Here is a tiny trained network, its code and every weight. The questions are about switching its units off for an input and a class, where a switched-off unit gives its printed mean instead of its output.

import numpy as np


def w(rows, s, z=0):
    codes = np.array(rows[::2]) - 128.0
    scale = np.full(codes.shape[1], s)
    scale[-1] = z or s
    return codes * scale


def f(y):
    return y / 2 * (1 + np.tanh(0.7978845608 * (y + 0.044715 * y**3)))


def log_softmax(a):
    a = a - a.max(-1, keepdims=True)
    return a - np.log(np.exp(a).sum(-1, keepdims=True))


def net(x, mask):
    res = np.array(x, float).reshape(1, 4) / 4 @ E
    y = f(res @ A[0][:, :-1].T + A[0][:, -1])
    res = res + np.where(mask, y, B[0][:, -1]) @ B[0][:, :-1]
    return log_softmax(res[-1] @ U[:, :-1].T + U[:, -1])


A, B = {}, {}
E = w([
[163,190,5,197,168,176,163,142,106],'x0',
[205,103,77,73,139,55,27,160,52],'x1',
[172,167,128,83,1,221,91,57,63],'x2',
[163,189,139,42,157,146,185,204,178],'x3',
],0.0085)
A[0] = w([
[103,116,212,163,105,118,78,114,86,181],'N1',
[141,110,154,127,221,73,122,116,146,72],'N2',
[141,162,133,53,117,189,128,126,118,99],'N3',
[196,203,158,70,138,117,137,148,205,17],'N4',
[119,139,155,128,132,188,162,113,210,153],'N5',
[198,151,57,127,152,124,137,144,94,122],'N6',
[152,83,110,48,125,66,84,120,123,84],'N7',
[116,129,169,148,131,138,178,102,138,5],'N8',
[158,160,141,77,123,135,101,93,98,44],'N9',
[147,102,222,87,133,118,155,152,104,121],'N10',
[146,79,185,101,121,100,64,168,96,95],'N11',
[134,248,122,58,112,131,136,185,171,99],'N12',
[178,195,118,61,146,140,163,159,182,67],'N13',
[210,121,118,117,129,96,130,162,94,78],'N14',
[163,196,121,98,118,175,147,96,86,127],'N15',
[159,227,168,132,85,129,96,71,115,51],'N16',
[98,93,102,114,181,109,154,190,156,108],'N17',
[97,172,160,133,105,174,198,106,110,64],'N18',
[96,110,53,213,113,143,92,105,111,200],'N19',
[72,157,184,85,145,149,118,82,165,124],'N20',
[62,63,178,46,111,109,65,149,146,61],'N21',
[176,100,155,120,73,185,105,87,90,138],'N22',
[121,138,138,135,121,119,136,147,137,58],'N23',
[156,92,184,92,84,135,121,133,144,135],'N24',
[118,125,130,126,208,74,130,118,175,44],'N25',
[83,133,160,156,102,128,159,83,181,21],'N26',
[186,173,95,128,175,158,129,158,133,212],'N27',
],0.011,0.0031)
B[0] = w([
[214,71,136,180,161,43,137,66,145,221],'N1',
[159,65,70,2,172,108,143,112,189,227],'N2',
[131,81,111,76,162,59,189,89,202,194],'N3',
[45,62,212,149,118,67,40,27,65,207],'N4',
[81,149,123,156,64,203,101,183,76,234],'N5',
[57,217,145,218,98,164,134,164,109,221],'N6',
[31,146,85,117,59,215,90,135,102,222],'N7',
[91,131,127,48,96,171,61,135,86,169],'N8',
[112,147,35,29,103,142,145,141,108,177],'N9',
[174,126,196,240,134,91,182,127,133,197],'N10',
[52,138,192,208,80,204,125,166,48,218],'N11',
[173,57,199,171,155,74,104,12,77,230],'N12',
[119,107,207,189,174,74,87,27,91,221],'N13',
[62,145,93,96,72,191,113,138,88,187],'N14',
[215,113,72,84,208,133,208,162,159,205],'N15',
[105,98,96,28,162,99,176,142,202,197],'N16',
[144,113,68,90,161,123,153,170,190,241],'N17',
[49,159,47,123,104,127,155,168,89,205],'N18',
[175,112,221,214,130,115,136,16,126,254],'N19',
[93,171,120,146,79,170,128,173,117,202],'N20',
[168,212,208,168,79,130,179,209,168,236],'N21',
[158,118,51,72,183,67,149,103,173,238],'N22',
[108,145,71,92,114,180,112,94,112,126],'N23',
[217,181,123,141,176,89,152,211,170,192],'N24',
[113,109,56,64,164,102,141,160,227,228],'N25',
[52,141,74,159,139,142,58,104,66,204],'N26',
[166,181,168,208,130,176,111,174,118,214],'N27',
],0.0066,0.0083)
U = w([
[106,51,168,182,136,68,77,64,115,102],'0',
[124,107,46,86,173,116,165,195,199,44],'1',
[146,193,152,211,121,156,180,207,143,253],'2',
[2,170,78,112,64,205,80,206,65,5],'3',
],0.0086,0.0027)

Each question gives the input, the list of numbers given to net, and the class t.
The units are the neurons (one row each of A and B). Each row of codes is followed by its name. A weight is (code - 128) times the scale printed after its matrix; where a second scale follows, it is the last column's (A, B and U).
mask holds one flag per neuron, in row order. A switched-off neuron (its flag False) gives its mean, the last column of its row in B, instead of its output. The means were averaged over made-up inputs and are rounded, as every weight is.
A unit's drop is (log p(t) with every unit on - log p(t) with that unit switched off) / (log p(t) with every unit on - log p(t) with every unit switched off).
The circuit of an input: a set's keep is (log p(t) with only the set's units on - log p(t) with every unit switched off) / (log p(t) with every unit on - log p(t) with every unit switched off). Starting from the 12 units with the biggest drops (on a tie, the unit counted first), units are removed one at a time, each time the one whose removal leaves the highest keep (on an exact tie, the one counted first), for as long as the keep stays at least 0.8.
circuit, biggest first: the units of the circuit, biggest drop first
unit that matters most: the unit with the biggest drop
k most important neurons: the k neurons with the biggest drops, biggest first
drop when u is switched off: that unit's drop, to one decimal
input [3,-2,1,4], class 0: circuit, biggest first	[N12 N13]
input [2,-6,8,3], class 1: unit that matters most	N15
input [6,3,-3,-4], class 2: circuit, biggest first	[N6 N4]
input [4,4,2,-3], class 2: circuit, biggest first	[N4 N6]
input [-2,-7,6,3], class 3: 2 most important neurons	[N5 N18]
input [-6,8,0,8], class 0: 4 most important neurons	[N12 N4 N13 N10]
input [5,3,5,-3], class 1: circuit, biggest first	[N22 N15]
input [-5,-6,-3,7], class 0: 4 most important neurons	[N4 N12 N13 N10]
input [-3,-2,6,8], class 0: 3 most important neurons	[N12 N4 N13]
input [-6,8,-5,-5], class 3: 2 most important neurons	[N7 N11]
input [-1,-3,7,6], class 1: 3 most important neurons	[N15 N16 N19]
input [-5,1,-6,1], class 1: 2 most important neurons	[N2 N25]
input [-8,-6,-7,-3], class 2: 2 most important neurons	[N21 N10]
input [6,5,8,8], class 0: circuit, biggest first	[N12]
input [-1,7,-4,6], class 3: 2 most important neurons	[N7 N14]
input [-8,6,-6,5], class 2: 3 most important neurons	[N21 N11 N10]
input [3,7,-5,4], class 3: drop when N14 is switched off	0.2
input [-2,-3,4,4], class 0: drop when N6 is switched off	0.1
input [4,-7,-1,1], class 3: drop when N16 is switched off	0.0
input [-8,4,-1,-3], class 2: circuit, biggest first	[N21]
